Below are the code and all the weights of a small trained network. Each question names an input and a target symbol and asks about switching units off, where a switched-off unit gives its printed mean instead of its output.

import numpy as np


def w(rows, s, z=0):
    codes = np.array(rows[::2]) - 128.0
    scale = np.full(codes.shape[1], s)
    scale[-1] = z or s
    return codes * scale


def f(y):
    return y / 2 * (1 + np.tanh(0.7978845608 * (y + 0.044715 * y**3)))


def softmax(a):
    e = np.exp(a - a.max(-1, keepdims=True))
    return e / e.sum(-1, keepdims=True)


def log_softmax(a):
    a = a - a.max(-1, keepdims=True)
    return a - np.log(np.exp(a).sum(-1, keepdims=True))


def net(x, mask):
    ids = ['αβεζλμπστφψω'.index(c) for c in x.split()]
    T = len(ids)
    res = E[ids] + P[:T]
    r = res
    for j in range(3):
        rows = slice(4 * j, 4 * j + 4)
        q, k, v = (r @ M[0][rows].T for M in (Q, K, V))
        z = softmax(np.where(np.tri(T) > 0, q @ k.T / 4**0.5, -1e9)) @ v
        o = O[0][rows]
        res = res + np.where(mask[j], z, o[:, -1]) @ o[:, :-1]
    y = f(res @ A[0][:, :-1].T + A[0][:, -1])
    res = res + np.where(mask[3:7], y, B[0][:, -1]) @ B[0][:, :-1]
    return log_softmax(res[-1] @ U[:, :-1].T + U[:, -1])


Q, K, V, O, A, B = {}, {}, {}, {}, {}, {}
E = w([
[106,136,213,28],'α',
[134,183,112,141],'β',
[98,248,231,110],'ε',
[210,219,92,210],'ζ',
[146,128,90,150],'λ',
[110,121,86,117],'μ',
[35,228,64,112],'π',
[131,211,108,164],'σ',
[72,11,61,118],'τ',
[125,122,90,123],'φ',
[174,84,199,109],'ψ',
[78,82,86,115],'ω',
],0.014)
P = w([
[137,102,128,155],'0',
[113,78,148,122],'1',
[152,85,139,100],'2',
[179,108,125,117],'3',
[89,75,202,60],'4',
[224,104,128,132],'5',
[169,88,136,19],'6',
[195,126,162,50],'7',
[152,82,200,86],'8',
[143,13,220,2],'9',
[166,151,197,12],'10',
[143,104,211,143],'11',
],0.0059)
Q[0] = w([
[39,136,154,113],'h0',
[218,56,143,104],'h0',
[122,73,154,219],'h0',
[178,97,181,145],'h0',
[112,208,112,122],'h1',
[114,138,115,151],'h1',
[106,113,110,84],'h1',
[69,75,47,8],'h1',
[157,163,141,193],'h2',
[32,8,112,254],'h2',
[150,144,63,112],'h2',
[41,68,102,133],'h2',
],0.0086)
K[0] = w([
[95,187,98,180],'h0',
[46,143,174,77],'h0',
[63,165,202,187],'h0',
[144,147,41,28],'h0',
[157,186,33,31],'h1',
[113,119,208,212],'h1',
[154,2,137,148],'h1',
[253,90,197,111],'h1',
[176,177,233,121],'h2',
[56,189,80,182],'h2',
[133,157,118,50],'h2',
[90,228,102,194],'h2',
],0.0082)
V[0] = w([
[146,155,166,109],'h0',
[121,85,248,61],'h0',
[112,138,145,130],'h0',
[84,172,105,41],'h0',
[196,90,229,171],'h1',
[131,184,96,93],'h1',
[99,101,142,189],'h1',
[191,175,154,106],'h1',
[166,191,169,69],'h2',
[170,86,86,196],'h2',
[89,163,82,214],'h2',
[206,72,137,99],'h2',
],0.012)
O[0] = w([
[115,180,185,90,160],'h0',
[46,195,177,181,18],'h0',
[105,197,146,221,114],'h0',
[74,188,80,77,84],'h0',
[126,155,220,247,162],'h1',
[88,168,81,58,196],'h1',
[215,105,146,212,85],'h1',
[121,165,253,155,252],'h1',
[146,193,206,156,228],'h2',
[215,106,69,230,137],'h2',
[207,126,98,52,72],'h2',
[54,48,119,254,203],'h2',
],0.0082,0.0026)
A[0] = w([
[132,34,188,170,101],'n0',
[98,206,114,138,88],'n1',
[148,218,78,220,250],'n2',
[187,91,105,3,57],'n3',
],0.0074,0.0019)
B[0] = w([
[171,191,152,226,195],'n0',
[159,74,142,93,187],'n1',
[150,2,188,59,248],'n2',
[168,151,26,147,252],'n3',
],0.0064,0.0045)
U = w([
[58,76,201,103,108],'α',
[175,141,152,116,37],'β',
[162,183,206,78,64],'ε',
[255,109,207,127,207],'ζ',
[176,94,149,156,2],'λ',
[133,110,124,140,8],'μ',
[128,177,110,52,97],'π',
[208,195,149,136,42],'σ',
[94,66,94,206,108],'τ',
[143,89,136,130,249],'φ',
[87,71,171,248,170],'ψ',
[118,76,121,131,45],'ω',
],0.0073,0.0057)

Each question gives the input, a string of symbols that net reads in full, and the target symbol t.
The units are the heads (4 rows each of Q, K, V and O) and the neurons (one row each of A and B). Each row of codes is followed by its name. A weight is (code - 128) times the scale printed after its matrix; where a second scale follows, it is the last column's (O, A, B and U).
mask holds one flag per unit, heads first, then neurons. A switched-off unit (its flag False) gives its mean, the last column of its rows in O or B, instead of its output. The means were averaged over made-up inputs and are rounded, as every weight is.
A unit's drop is (log p(t) with every unit on - log p(t) with that unit switched off) / (log p(t) with every unit on - log p(t) with every unit switched off).
The circuit of an input: a set's keep is (log p(t) with only the set's units on - log p(t) with every unit switched off) / (log p(t) with every unit on - log p(t) with every unit switched off). Starting from all 7 units, units are removed one at a time, each time the one whose removal leaves the highest keep (on an exact tie, the one counted first), for as long as the keep stays at least 0.8.
circuit, biggest first: the units of the circuit, biggest drop first
k most important neurons: the k neurons with the biggest drops, biggest first
heads that matter: for each layer, one digit per head in row order, 1 if its drop is at least 0.15 and else 0, layers parted by /
drop when u is switched off: that unit's drop, to one decimal
input ζ ζ ε ζ σ, target ζ: circuit, biggest first => h0, h2
input ψ ω ω, target ψ: circuit, biggest first => h1, h0
input ε ζ β ζ ψ φ β τ, target ψ: circuit, biggest first => h1
input ζ ε ζ φ ε φ ζ ε ε ζ σ ζ, target ε: circuit, biggest first => h2, h0
input ε ζ σ ε α α μ σ ζ, target α: heads that matter => 101
input σ ζ ζ σ ψ β ζ τ, target ζ: heads that matter => 011
input ζ σ ζ π ζ, target π: heads that matter => 010
input π ζ π τ, target π: circuit, biggest first => h2, n3
input φ β π π φ, target π: circuit, biggest first => h2, h1, h0
input φ σ ε ε ζ φ β φ ψ ψ ζ β, target ψ: heads that matter => 001
input ε π ζ, target π: circuit, biggest first => h1, h2
input ζ φ φ ε π φ μ, target π: circuit, biggest first => h2, h1, h0, n2
input ω ψ λ ζ ζ ζ ζ, target ψ: heads that matter => 001
input ζ ε ε, target ε: heads that matter => 011
input τ φ ζ τ τ, target τ: 2 most important neurons => n3, n2
input ε ζ τ φ π π, target π: circuit, biggest first => h2, h1
input ψ φ φ φ ψ ζ ζ τ, target ψ: heads that matter => 010
input ζ ζ ζ ζ σ, target ζ: heads that matter => 101
input φ λ ζ β ε ψ ζ σ, target ψ: circuit, biggest first => h2
input μ ψ ε λ φ σ σ α ε, target α: circuit, biggest first => h2, n3
input σ λ ε φ ζ ζ ψ ψ ψ ω, target ψ: circuit, biggest first => h1
input ψ β ψ ψ λ, target ψ: circuit, biggest first => h1, h2
input ζ ε π, target π: heads that matter => 001
input ω τ μ τ α ε, target α: 2 most important neurons => n3, n0
input ζ ζ ω, target ζ: drop when h0 is switched off => 0.4
input ψ ζ β ε φ ζ ψ ζ, target ψ: drop when h2 is switched off => 0.9
input ψ φ φ φ, target ψ: drop when h2 is switched off => 0.4
input σ ε ζ φ ω μ τ ω σ α ψ, target α: circuit, biggest first => h2
input ε φ ε ζ ζ φ β λ ε ψ ε, target ψ: drop when h0 is switched off => 0.0
input ζ π π β, target π: circuit, biggest first => h1, h2
